Below are the code and all the weights of a small trained network. Each question names an input and a class and asks about switching units off, where a switched-off unit gives its printed mean instead of its output.

import numpy as np


def w(rows, s, z=0):
    codes = np.array(rows[::2]) - 128.0
    scale = np.full(codes.shape[1], s)
    scale[-1] = z or s
    return codes * scale


def f(y):
    return np.maximum(y, 0)


def log_softmax(a):
    a = a - a.max(-1, keepdims=True)
    return a - np.log(np.exp(a).sum(-1, keepdims=True))


def net(x, mask):
    res = np.array(x, float).reshape(1, 5) / 4 @ E
    y = f(res @ A[0][:, :-1].T + A[0][:, -1])
    res = res + np.where(mask, y, B[0][:, -1]) @ B[0][:, :-1]
    return log_softmax(res[-1] @ U[:, :-1].T + U[:, -1])


A, B = {}, {}
E = w([
[71,131,252,164],'x0',
[67,190,145,2],'x1',
[226,227,163,181],'x2',
[50,246,51,215],'x3',
[183,154,148,233],'x4',
],0.0098)
A[0] = w([
[191,119,188,110,254],'N1',
[189,167,153,73,213],'N2',
[57,150,46,124,215],'N3',
[95,63,85,147,231],'N4',
[181,93,65,71,174],'N5',
[89,90,222,116,174],'N6',
[95,45,169,196,211],'N7',
[211,175,115,250,141],'N8',
[186,16,48,131,236],'N9',
],0.013,0.0043)
B[0] = w([
[194,122,186,236,207],'N1',
[195,237,181,192,187],'N2',
[90,232,113,55,211],'N3',
[110,89,70,31,189],'N4',
[204,149,84,108,199],'N5',
[138,110,246,95,207],'N6',
[71,38,113,126,202],'N7',
[68,65,70,254,252],'N8',
[193,123,94,82,234],'N9',
],0.0092,0.017)
U = w([
[8,249,133,87,200],'0',
[88,79,91,210,141],'1',
[142,142,236,136,104],'2',
[94,46,183,88,92],'3',
[165,137,68,66,141],'4',
[154,117,96,142,2],'5',
[188,153,151,134,122],'6',
],0.014,0.0059)

Each question gives the input, the list of numbers given to net, and the class t.
The units are the neurons (one row each of A and B). Each row of codes is followed by its name. A weight is (code - 128) times the scale printed after its matrix; where a second scale follows, it is the last column's (A, B and U).
mask holds one flag per neuron, in row order. A switched-off neuron (its flag False) gives its mean, the last column of its row in B, instead of its output. The means were averaged over made-up inputs and are rounded, as every weight is.
A unit's drop is (log p(t) with every unit on - log p(t) with that unit switched off) / (log p(t) with every unit on - log p(t) with every unit switched off).
The circuit of an input: a set's keep is (log p(t) with only the set's units on - log p(t) with every unit switched off) / (log p(t) with every unit on - log p(t) with every unit switched off). Starting from all 9 units, units are removed one at a time, each time the one whose removal leaves the highest keep (on an exact tie, the one counted first), for as long as the keep stays at least 0.8.
units of the circuit, in order: the units of the circuit, biggest drop first
top k neurons: the k neurons with the biggest drops, biggest first
drop when u is switched off: that unit's drop, to one decimal
input [-6,7,-5,1,1], class 0: top neuron -> [N3]
input [-5,-5,-7,-1,8], class 4: top 2 neurons -> [N9; N4]
input [-1,2,-1,0,-6], class 0: top 3 neurons -> [N9; N3; N1]
input [7,6,2,3,3], class 2: top 3 neurons -> [N3; N6; N4]
input [-8,8,-1,1,6], class 0: units of the circuit, in order -> [N3; N9]
input [-4,8,-8,-1,-6], class 0: top 4 neurons -> [N3; N1; N7; N9]
input [1,-8,1,-6,-3], class 3: units of the circuit, in order -> [N7; N8]
input [4,-4,0,-2,-4], class 3: units of the circuit, in order -> [N2; N7; N8]
input [1,-1,-7,1,-3], class 4: top 2 neurons -> [N4; N8]
input [-7,-2,-8,6,5], class 4: top 2 neurons -> [N9; N4]
input [3,-5,-1,-8,8], class 1: top 3 neurons -> [N8; N1; N7]
input [8,-3,6,-4,3], class 1: top 2 neurons -> [N8; N7]
input [-2,-4,6,-8,3], class 1: top 3 neurons -> [N8; N3; N6]
input [-8,4,2,7,3], class 0: units of the circuit, in order -> [N3]
input [5,8,-4,-8,3], class 2: drop when N4 is switched off -> 0.0
input [6,-2,-8,3,-1], class 3: drop when N6 is switched off -> 0.1
input [2,0,-1,8,2], class 0: drop when N3 is switched off -> 1.3
